Here is a tiny trained network, its code and every weight. The questions are about switching its units off for an input and a class, where a switched-off unit gives its printed mean instead of its output.

import numpy as np


def w(rows, s, z=0):
    codes = np.array(rows[::2]) - 128.0
    scale = np.full(codes.shape[1], s)
    scale[-1] = z or s
    return codes * scale


def f(y):
    return np.maximum(y, 0)


def log_softmax(a):
    a = a - a.max(-1, keepdims=True)
    return a - np.log(np.exp(a).sum(-1, keepdims=True))


def net(x, mask):
    res = np.array(x, float).reshape(1, 7) / 4 @ E
    y = f(res @ A[0][:, :-1].T + A[0][:, -1])
    res = res + np.where(mask, y, B[0][:, -1]) @ B[0][:, :-1]
    return log_softmax(res[-1] @ U[:, :-1].T + U[:, -1])


A, B = {}, {}
E = w([
[125,127,137,129,132,111,119,116,146,120,121],'x0',
[128,128,127,129,130,132,130,129,124,129,131],'x1',
[140,126,129,117,106,128,122,143,138,121,106],'x2',
[78,195,112,152,168,98,85,253,138,64,134],'x3',
[161,188,136,211,67,100,201,129,178,103,147],'x4',
[126,128,143,110,111,115,126,137,152,117,106],'x5',
[57,98,201,190,86,68,113,131,38,161,97],'x6',
],0.015)
A[0] = w([
[114,86,175,99,135,139,83,85,98,190,92,127],'N0',
[146,221,164,145,161,90,125,119,140,48,142,111],'N1',
[145,240,88,177,140,186,158,203,250,75,167,111],'N2',
[195,60,124,109,49,159,214,4,183,202,136,55],'N3',
[101,95,192,255,89,148,91,149,99,125,116,164],'N4',
[168,193,112,112,168,152,210,170,84,120,111,109],'N5',
[110,72,99,14,206,127,14,161,103,168,123,123],'N6',
[121,85,112,58,166,133,64,149,105,138,132,201],'N7',
[220,155,80,44,184,150,119,113,175,120,165,175],'N8',
[130,166,141,120,89,100,168,107,111,134,143,76],'N9',
[140,71,53,107,146,141,149,117,167,53,133,195],'N10',
[61,125,175,229,60,112,94,154,78,163,76,35],'N11',
[204,85,72,74,185,215,110,100,206,87,168,73],'N12',
[68,64,77,78,119,109,118,105,93,96,134,153],'N13',
[143,184,118,152,100,109,187,134,131,132,102,153],'N14',
[142,143,138,238,42,124,226,105,146,67,142,53],'N15',
[127,16,232,78,116,134,103,60,20,162,101,126],'N16',
[135,128,118,157,94,95,106,146,111,156,126,135],'N17',
[82,74,195,163,114,148,118,144,81,206,71,135],'N18',
[121,220,74,175,117,132,146,178,185,104,207,109],'N19',
[49,173,92,147,171,90,52,231,103,86,133,10],'N20',
[86,85,90,58,183,162,59,145,119,116,110,63],'N21',
],0.0079,0.012)
B[0] = w([
[196,138,80,60,122,104,92,95,137,135,120,195],'N0',
[131,158,140,128,146,79,75,147,70,119,106,173],'N1',
[142,158,66,116,149,68,29,124,52,80,58,236],'N2',
[22,145,186,186,187,255,132,238,124,102,150,229],'N3',
[90,77,202,96,99,146,169,124,163,163,124,216],'N4',
[150,138,111,134,118,124,155,90,116,62,128,154],'N5',
[21,147,155,203,107,200,187,178,135,171,195,226],'N6',
[150,104,83,89,89,91,179,84,168,185,128,213],'N7',
[74,118,198,199,124,182,186,191,136,181,166,222],'N8',
[110,119,103,157,89,130,161,53,152,200,170,144],'N9',
[95,152,150,140,168,183,148,178,104,88,118,195],'N10',
[38,167,174,218,214,235,149,209,142,87,166,196],'N11',
[148,39,134,53,87,102,181,90,248,214,135,202],'N12',
[128,101,77,89,111,113,122,71,99,123,68,176],'N13',
[124,130,128,140,158,138,135,146,66,122,146,177],'N14',
[93,76,167,123,87,182,236,117,232,200,223,197],'N15',
[215,128,91,61,99,120,90,62,88,132,117,251],'N16',
[124,143,149,116,121,137,143,139,125,147,138,157],'N17',
[173,121,113,72,139,140,75,75,127,67,82,214],'N18',
[178,187,104,92,158,96,75,103,82,64,91,202],'N19',
[93,40,232,83,29,158,228,120,225,232,235,195],'N20',
[82,196,117,243,246,199,108,204,99,76,100,179],'N21',
],0.0082,0.018)
U = w([
[137,56,150,106,45,135,181,88,191,194,137,179],'0',
[90,177,152,230,184,160,130,221,126,103,113,134],'1',
[251,147,64,102,139,84,21,56,79,87,47,8],'2',
],0.014,0.0013)

Each question gives the input, the list of numbers given to net, and the class t.
The units are the neurons (one row each of A and B). Each row of codes is followed by its name. A weight is (code - 128) times the scale printed after its matrix; where a second scale follows, it is the last column's (A, B and U).
mask holds one flag per neuron, in row order. A switched-off neuron (its flag False) gives its mean, the last column of its row in B, instead of its output. The means were averaged over made-up inputs and are rounded, as every weight is.
A unit's drop is (log p(t) with every unit on - log p(t) with that unit switched off) / (log p(t) with every unit on - log p(t) with every unit switched off).
unit that matters most: the unit with the biggest drop
k most important neurons: the k neurons with the biggest drops, biggest first
drop of u: that unit's drop, to one decimal
input [5,3,0,-8,2,-8,-1], class 1: most important neuron	(N3)
input [3,-7,3,1,-6,5,7], class 0: 4 most important neurons	(N6, N2, N4, N19)
input [-3,-2,8,1,-4,-4,1], class 0: 3 most important neurons	(N2, N3, N6)
input [0,1,5,6,0,7,1], class 0: 3 most important neurons	(N20, N3, N21)
input [8,-6,5,-6,1,2,0], class 1: 4 most important neurons	(N3, N20, N12, N7)
input [-3,7,-5,0,3,2,-5], class 1: 3 most important neurons	(N8, N16, N18)
input [3,7,-1,0,8,7,8], class 0: 3 most important neurons	(N15, N4, N3)
input [-8,1,-8,1,-8,0,8], class 0: 4 most important neurons	(N6, N2, N20, N4)
input [0,-7,4,8,4,-6,-2], class 2: 2 most important neurons	(N2, N19)
input [-2,-4,-2,4,-8,-5,2], class 0: 2 most important neurons	(N20, N7)
input [-1,-5,2,8,7,0,0], class 2: 3 most important neurons	(N2, N19, N3)
input [-5,-6,-7,-7,0,-7,8], class 2: 3 most important neurons	(N16, N18, N20)
input [8,-6,-5,-1,1,3,-6], class 1: drop of N2	0.1
input [6,4,2,-8,7,8,-4], class 1: drop of N3	1.4
input [-7,1,8,-5,0,-2,6], class 2: drop of N20	0.2
input [-6,-4,-2,0,6,-4,-7], class 1: unit that matters most	N8
